Here is a tiny trained network, its code and every weight. The questions are about switching its units off for an input and a target symbol, where a switched-off unit gives its printed mean instead of its output.

import numpy as np


def w(rows, s, z=0):
    codes = np.array(rows[::2]) - 128.0
    scale = np.full(codes.shape[1], s)
    scale[-1] = z or s
    return codes * scale


def norm(h):
    return h / np.sqrt((h * h).mean(-1, keepdims=True) + 1e-5)


def f(y):
    return np.maximum(y, 0)


def softmax(a):
    e = np.exp(a - a.max(-1, keepdims=True))
    return e / e.sum(-1, keepdims=True)


def log_softmax(a):
    a = a - a.max(-1, keepdims=True)
    return a - np.log(np.exp(a).sum(-1, keepdims=True))


def net(x, mask):
    ids = ['ΠΣαβδεζηθμξτψ'.index(c) for c in x.split()]
    T = len(ids)
    res = E[ids] + P[:T]
    u = 0
    for l in range(3):
        q, k, v = (norm(res) @ M[l].T for M in (Q, K, V))
        z = softmax(np.where(np.tri(T) > 0, q @ k.T / 2**0.5, -1e9)) @ v
        res = res + np.where(mask[u], z, O[l][:, -1]) @ O[l][:, :-1]
        u += 1
        y = f(norm(res) @ A[l][:, :-1].T + A[l][:, -1])
        res = res + np.where(mask[u : u + 8], y, B[l][:, -1]) @ B[l][:, :-1]
        u += 8
    return log_softmax(norm(res)[-1] @ U[:, :-1].T + U[:, -1])


Q, K, V, O, A, B = {}, {}, {}, {}, {}, {}
E = w([
[95,180,180,78,106,102,108,188,143,157,135,123],'Π',
[111,183,197,140,152,92,135,192,115,69,159,103],'Σ',
[77,181,171,135,75,136,115,172,129,140,135,38],'α',
[88,128,162,24,72,80,82,66,122,1,113,52],'β',
[81,159,139,65,47,242,236,56,149,84,57,118],'δ',
[127,189,121,117,120,34,174,145,49,132,185,69],'ε',
[66,228,122,64,192,84,125,160,117,135,141,76],'ζ',
[129,169,124,127,218,186,214,179,125,215,235,129],'η',
[129,45,136,195,95,171,132,92,88,153,111,116],'θ',
[18,169,113,194,86,119,184,118,223,113,128,137],'μ',
[152,193,79,188,204,38,128,59,176,121,152,138],'ξ',
[71,114,109,136,187,110,163,164,180,133,33,87],'τ',
[154,87,131,52,145,23,209,90,184,166,138,107],'ψ',
],0.0074)
P = w([
[138,137,233,137,124,89,86,2,49,219,93,191],'0',
[137,152,204,156,114,113,112,71,83,180,99,168],'1',
[130,147,164,163,106,129,134,96,99,159,92,151],'2',
[141,144,142,136,109,145,137,141,116,143,114,151],'3',
[146,138,116,130,117,162,143,158,125,134,127,131],'4',
[141,132,88,130,127,183,140,162,140,121,140,108],'5',
[149,126,84,115,133,183,143,176,164,106,152,106],'6',
[159,115,78,108,132,192,149,184,187,86,169,100],'7',
],0.0057)
Q[0] = w([
[212,119,144,175,137,161,120,191,164,173,202,151],'L0H0',
[164,19,70,141,126,182,11,2,55,127,87,222],'L0H0',
],0.0044)
K[0] = w([
[116,189,56,144,145,153,158,169,58,128,188,81],'L0H0',
[135,131,237,175,110,143,66,103,2,162,97,199],'L0H0',
],0.0049)
V[0] = w([
[165,152,235,130,3,184,98,204,43,107,117,114],'L0H0',
[165,48,135,139,51,86,177,119,176,161,101,47],'L0H0',
],0.0027)
O[0] = w([
[163,77,155,94,185,163,97,77,180,111,239,130,3],'L0H0',
[103,99,106,161,106,60,2,124,191,234,108,201,157],'L0H0',
],0.005,0.00037)
A[0] = w([
[213,190,121,125,114,59,179,73,171,146,162,176,111],'L0N0',
[150,173,154,74,63,73,79,207,85,132,86,142,80],'L0N1',
[171,72,168,102,156,154,158,55,158,113,144,125,195],'L0N2',
[172,149,132,189,157,36,111,224,129,67,116,139,111],'L0N3',
[67,164,65,221,113,103,121,135,134,180,84,182,149],'L0N4',
[92,156,167,129,71,162,71,120,89,70,113,5,79],'L0N5',
[185,2,86,186,58,117,144,97,64,169,154,88,255],'L0N6',
[100,194,132,102,157,110,109,156,21,57,107,85,60],'L0N7',
],0.0034,0.00091)
B[0] = w([
[117,174,96,121,214,107,139,130,186,110,107,126,233],'L0N0',
[86,135,123,180,86,89,144,126,98,59,110,90,247],'L0N1',
[121,115,147,163,78,166,138,146,184,201,79,164,192],'L0N2',
[101,152,83,109,104,175,73,120,122,228,79,86,207],'L0N3',
[145,109,183,119,165,115,34,186,156,100,47,79,244],'L0N4',
[159,132,134,76,103,37,157,139,118,122,112,244,255],'L0N5',
[111,9,126,184,106,163,100,144,143,66,215,125,185],'L0N6',
[114,92,160,121,2,69,132,136,188,141,113,136,244],'L0N7',
],0.004,0.0024)
Q[1] = w([
[220,58,104,101,181,173,69,30,30,122,153,223],'L1H0',
[102,114,110,208,105,62,84,89,105,149,2,219],'L1H0',
],0.0059)
K[1] = w([
[121,166,254,114,69,105,129,103,3,153,146,194],'L1H0',
[145,132,236,128,213,34,62,63,140,215,73,93],'L1H0',
],0.0051)
V[1] = w([
[134,226,151,4,83,55,98,112,180,112,143,45],'L1H0',
[241,97,148,24,185,96,199,155,44,190,130,140],'L1H0',
],0.0031)
O[1] = w([
[148,77,137,105,125,163,79,128,91,57,93,168,252],'L1H0',
[254,123,157,86,58,127,110,193,174,172,74,59,93],'L1H0',
],0.0064,0.0029)
A[1] = w([
[167,254,60,120,175,35,101,69,160,89,164,44,88],'L1N0',
[80,189,99,150,211,142,156,55,30,63,236,191,81],'L1N1',
[196,32,138,139,125,145,73,221,32,124,139,60,252],'L1N2',
[246,48,136,29,89,57,158,193,242,134,114,93,115],'L1N3',
[158,147,118,119,149,203,81,112,174,104,206,90,117],'L1N4',
[93,132,115,48,80,69,193,92,186,74,59,84,153],'L1N5',
[143,125,177,42,128,186,175,54,164,192,66,97,211],'L1N6',
[132,135,129,148,119,26,33,122,127,95,54,203,154],'L1N7',
],0.0032,0.0017)
B[1] = w([
[254,144,130,146,179,150,75,155,68,172,97,177,181],'L1N0',
[93,145,93,144,153,73,105,137,160,146,75,166,172],'L1N1',
[83,143,97,146,170,123,19,17,212,112,98,207,192],'L1N2',
[106,72,107,158,194,8,229,159,115,105,105,157,225],'L1N3',
[129,105,130,131,141,139,97,222,144,185,146,202,147],'L1N4',
[195,115,122,126,49,196,166,124,81,98,141,170,254],'L1N5',
[73,140,68,224,161,175,205,195,176,124,116,216,207],'L1N6',
[173,147,119,90,118,120,83,147,175,139,146,65,255],'L1N7',
],0.0041,0.0038)
Q[2] = w([
[170,127,140,154,158,203,198,23,63,198,253,77],'L2H0',
[170,25,200,88,163,155,84,21,134,155,131,95],'L2H0',
],0.0055)
K[2] = w([
[117,171,253,183,99,156,89,109,142,167,113,181],'L2H0',
[126,153,247,134,78,63,147,64,104,143,131,126],'L2H0',
],0.0055)
V[2] = w([
[224,156,151,231,218,117,42,53,107,198,117,165],'L2H0',
[80,125,208,83,216,192,106,164,135,166,4,79],'L2H0',
],0.0034)
O[2] = w([
[102,127,1,154,202,214,158,183,129,100,123,148,234],'L2H0',
[71,16,97,98,129,99,194,70,116,133,153,55,252],'L2H0',
],0.0058,0.0013)
A[2] = w([
[122,128,149,156,119,139,113,147,159,150,182,161,124],'L2N0',
[113,149,118,130,120,82,153,174,127,147,74,93,83],'L2N1',
[114,119,69,148,164,131,127,108,171,109,87,97,140],'L2N2',
[90,95,100,111,114,119,165,89,112,146,121,2,49],'L2N3',
[113,128,72,156,95,126,98,172,97,125,81,78,86],'L2N4',
[154,108,141,122,149,101,76,147,174,131,177,118,83],'L2N5',
[145,190,137,144,143,156,171,163,133,191,197,94,4],'L2N6',
[128,131,121,132,85,184,148,156,97,96,113,145,191],'L2N7',
],0.0086,0.0033)
B[2] = w([
[143,115,94,166,112,115,128,133,97,118,118,87,182],'L2N0',
[121,80,94,183,136,134,117,153,185,150,163,130,252],'L2N1',
[182,145,132,84,98,89,121,136,78,141,156,131,255],'L2N2',
[168,151,119,107,192,124,103,75,163,63,167,38,175],'L2N3',
[101,144,187,102,125,201,136,99,164,125,81,133,218],'L2N4',
[122,135,115,154,154,171,156,114,81,178,130,88,165],'L2N5',
[157,200,217,96,118,185,124,85,179,148,254,195,182],'L2N6',
[155,116,108,124,137,116,153,68,96,141,116,128,247],'L2N7',
],0.0083,0.0042)
U = w([
[129,78,204,171,222,152,181,171,102,72,92,147,74],'Π',
[102,135,156,147,101,109,161,156,37,217,135,30,127],'Σ',
[161,187,165,124,123,176,162,130,182,181,233,171,128],'α',
[216,210,51,149,178,125,58,171,74,129,83,150,191],'β',
[142,2,89,211,149,183,78,98,71,167,154,134,218],'δ',
[175,60,76,167,101,44,217,207,180,181,127,128,86],'ε',
[12,175,74,169,145,57,125,114,121,110,148,170,206],'ζ',
[100,133,140,147,87,179,59,169,244,160,37,123,136],'η',
[89,41,135,8,194,142,109,140,110,198,127,181,2],'θ',
[123,108,104,93,179,113,134,61,198,98,143,16,209],'μ',
[113,132,67,114,110,210,241,54,138,123,43,167,15],'ξ',
[133,123,185,133,135,161,55,148,67,144,122,118,143],'τ',
[182,133,189,57,34,52,104,99,88,72,114,144,192],'ψ',
],0.0068,0.00087)

Each question gives the input, a string of symbols that net reads in full, and the target symbol t.
The units are the heads (2 rows each of Q, K, V and O) and the neurons (one row each of A and B). Each row of codes is followed by its name. A weight is (code - 128) times the scale printed after its matrix; where a second scale follows, it is the last column's (O, A, B and U).
mask holds one flag per unit, layer by layer, with each layer's heads first. A switched-off unit (its flag False) gives its mean, the last column of its rows in O or B, instead of its output. The means were averaged over made-up inputs and are rounded, as every weight is.
A unit's drop is (log p(t) with every unit on - log p(t) with that unit switched off) / (log p(t) with every unit on - log p(t) with every unit switched off).
The circuit of an input: a set's keep is (log p(t) with only the set's units on - log p(t) with every unit switched off) / (log p(t) with every unit on - log p(t) with every unit switched off). Starting from the 12 units with the biggest drops (on a tie, the unit counted first), units are removed one at a time, each time the one whose removal leaves the highest keep (on an exact tie, the one counted first), for as long as the keep stays at least 0.8.
circuit, biggest first: the units of the circuit, biggest drop first
unit that matters most: the unit with the biggest drop
top k neurons: the k neurons with the biggest drops, biggest first
top k neurons in layer l: the k neurons of layer l with the biggest drops, biggest first
input μ η ε β ζ θ θ Σ, target α: unit that matters most => L1H0
input ξ Π η β ζ, target ε: top 3 neurons => L0N5, L2N1, L1N3
input δ η η Σ τ Σ, target μ: circuit, biggest first => L2H0, L2N3
input ζ ε ψ ψ Π, target η: circuit, biggest first => L0H0, L2N4
input ζ ψ μ ζ α ζ, target ψ: circuit, biggest first => L2H0, L0N7
input ξ τ ε β η ψ ε, target η: circuit, biggest first => L0H0, L2N4
input δ ξ α ε ε, target β: circuit, biggest first => L2H0, L1N0
input η ζ ζ θ Π ζ, target α: top 2 neurons in layer 0 => L0N6, L0N5
input θ δ α ζ Π δ τ Σ, target μ: circuit, biggest first => L2H0, L2N3, L0N3
input ψ μ μ, target η: circuit, biggest first => L0N4, L1N3
input α η η Π, target ε: circuit, biggest first => L1H0, L1N3
input τ β α, target μ: top 4 neurons => L2N3, L0N7, L1N2, L0N4
input Π ξ μ ξ ψ Π β ζ, target ψ: top 2 neurons in layer 0 => L0N7, L0N4
input ψ ψ ζ τ, target η: top 2 neurons => L1N3, L2N4
input α ζ α α, target ψ: circuit, biggest first => L0N5
input δ Π θ ζ Π τ, target μ: circuit, biggest first => L2N3, L2H0
input ξ ξ θ α, target ξ: top 2 neurons => L0N5, L0N0
input α ψ Π ζ, target η: top 2 neurons => L2N4, L2N1
input δ ξ Π Π ξ η Π, target ξ: top 3 neurons => L0N1, L2N7, L0N0
input ε δ ψ Π δ Π, target Σ: unit that matters most => L0H0
input δ ψ θ τ, target η: top 2 neurons => L1N3, L0N0
input ψ ξ δ η Π α, target ε: top 2 neurons => L0N5, L1N3
input μ ξ ζ μ, target ξ: top 2 neurons => L0N0, L2N4
input δ ζ ε θ ζ Σ, target α: top 2 neurons => L0N6, L2N6
input δ β Π α α, target δ: top 2 neurons in layer 2 => L2N5, L2N0
input Π μ ψ μ ε, target η: top 2 neurons => L2N4, L0N0
